Below is a small trained network, with its code and all its weights. Each question gives an input and a class and asks what happens when units are switched off, that is, made to give their printed mean instead of their output.

import numpy as np


def w(rows, s, z=0):
    codes = np.array(rows[::2]) - 128.0
    scale = np.full(codes.shape[1], s)
    scale[-1] = z or s
    return codes * scale


def f(y):
    return y / 2 * (1 + np.tanh(0.7978845608 * (y + 0.044715 * y**3)))


def log_softmax(a):
    a = a - a.max(-1, keepdims=True)
    return a - np.log(np.exp(a).sum(-1, keepdims=True))


def net(x, mask):
    res = np.array(x, float).reshape(1, 7) / 4 @ E
    y = f(res @ A[0][:, :-1].T + A[0][:, -1])
    res = res + np.where(mask, y, B[0][:, -1]) @ B[0][:, :-1]
    return log_softmax(res[-1] @ U[:, :-1].T + U[:, -1])


A, B = {}, {}
E = w([
[38,196,25],'x0',
[167,88,28],'x1',
[108,194,103],'x2',
[237,125,1],'x3',
[36,8,142],'x4',
[168,159,186],'x5',
[203,109,173],'x6',
],0.0085)
A[0] = w([
[103,207,116,131],'N0',
[95,143,117,192],'N1',
[130,164,86,195],'N2',
[101,150,10,132],'N3',
[104,150,116,129],'N4',
[192,121,88,88],'N5',
[180,149,196,154],'N6',
[94,184,150,135],'N7',
[93,93,54,150],'N8',
[102,122,176,112],'N9',
[168,114,62,170],'N10',
[110,139,101,131],'N11',
[124,127,120,100],'N12',
[251,143,152,184],'N13',
[170,155,126,43],'N14',
[140,168,103,93],'N15',
[113,103,80,85],'N16',
[142,82,61,187],'N17',
[164,110,92,54],'N18',
[77,123,93,165],'N19',
[147,110,224,123],'N20',
[131,99,106,2],'N21',
[198,120,170,136],'N22',
[107,113,45,165],'N23',
[22,87,157,161],'N24',
],0.016,0.0092)
B[0] = w([
[69,200,87,177],'N0',
[129,134,204,167],'N1',
[189,157,163,188],'N2',
[191,152,187,225],'N3',
[126,155,208,144],'N4',
[138,114,67,184],'N5',
[65,122,41,201],'N6',
[51,179,157,170],'N7',
[186,110,184,194],'N8',
[56,66,47,164],'N9',
[208,120,90,209],'N10',
[144,157,184,147],'N11',
[135,140,198,124],'N12',
[118,137,6,248],'N13',
[76,58,31,146],'N14',
[168,145,112,152],'N15',
[170,104,193,153],'N16',
[200,88,167,204],'N17',
[142,158,80,153],'N18',
[149,126,198,175],'N19',
[65,101,66,201],'N20',
[151,169,179,126],'N21',
[103,134,50,191],'N22',
[176,139,164,202],'N23',
[96,64,153,220],'N24',
],0.011,0.017)
U = w([
[52,247,143,10],'0',
[71,131,86,246],'1',
[125,105,151,2],'2',
[155,125,68,44],'3',
[31,58,149,143],'4',
],0.012,0.0052)

Each question gives the input, the list of numbers given to net, and the class t.
The units are the neurons (one row each of A and B). Each row of codes is followed by its name. A weight is (code - 128) times the scale printed after its matrix; where a second scale follows, it is the last column's (A, B and U).
mask holds one flag per neuron, in row order. A switched-off neuron (its flag False) gives its mean, the last column of its row in B, instead of its output. The means were averaged over made-up inputs and are rounded, as every weight is.
A unit's drop is (log p(t) with every unit on - log p(t) with that unit switched off) / (log p(t) with every unit on - log p(t) with every unit switched off).
The circuit of an input: a set's keep is (log p(t) with only the set's units on - log p(t) with every unit switched off) / (log p(t) with every unit on - log p(t) with every unit switched off). Starting from the 12 units with the biggest drops (on a tie, the unit counted first), units are removed one at a time, each time the one whose removal leaves the highest keep (on an exact tie, the one counted first), for as long as the keep stays at least 0.8.
units of the circuit, in order: the units of the circuit, biggest drop first
most important unit: the unit with the biggest drop
top k neurons: the k neurons with the biggest drops, biggest first
drop of u: that unit's drop, to one decimal
input [7,-1,2,3,-3,-8,7], class 2: most important unit	N13
input [1,-3,-2,0,-1,-4,1], class 4: units of the circuit, in order	N13, N10
input [-6,-5,-8,8,3,6,3], class 1: units of the circuit, in order	N20, N6
input [-4,-5,1,-1,-5,-1,-4], class 0: units of the circuit, in order	N7, N10
input [-1,-3,6,-8,-8,4,5], class 1: top 3 neurons	N6, N20, N9
input [-4,-5,-7,-8,-2,-2,8], class 1: top 2 neurons	N22, N6
input [-6,3,-3,-1,6,4,3], class 4: top 2 neurons	N10, N0
input [6,-1,-2,-7,-4,8,3], class 0: top 2 neurons	N7, N0
input [-1,-8,6,-4,-4,-5,8], class 1: drop of N6	0.4
input [-3,5,-4,-3,4,0,-7], class 4: drop of N24	0.1
input [-3,-6,-2,2,0,-4,-4], class 4: drop of N13	0.2
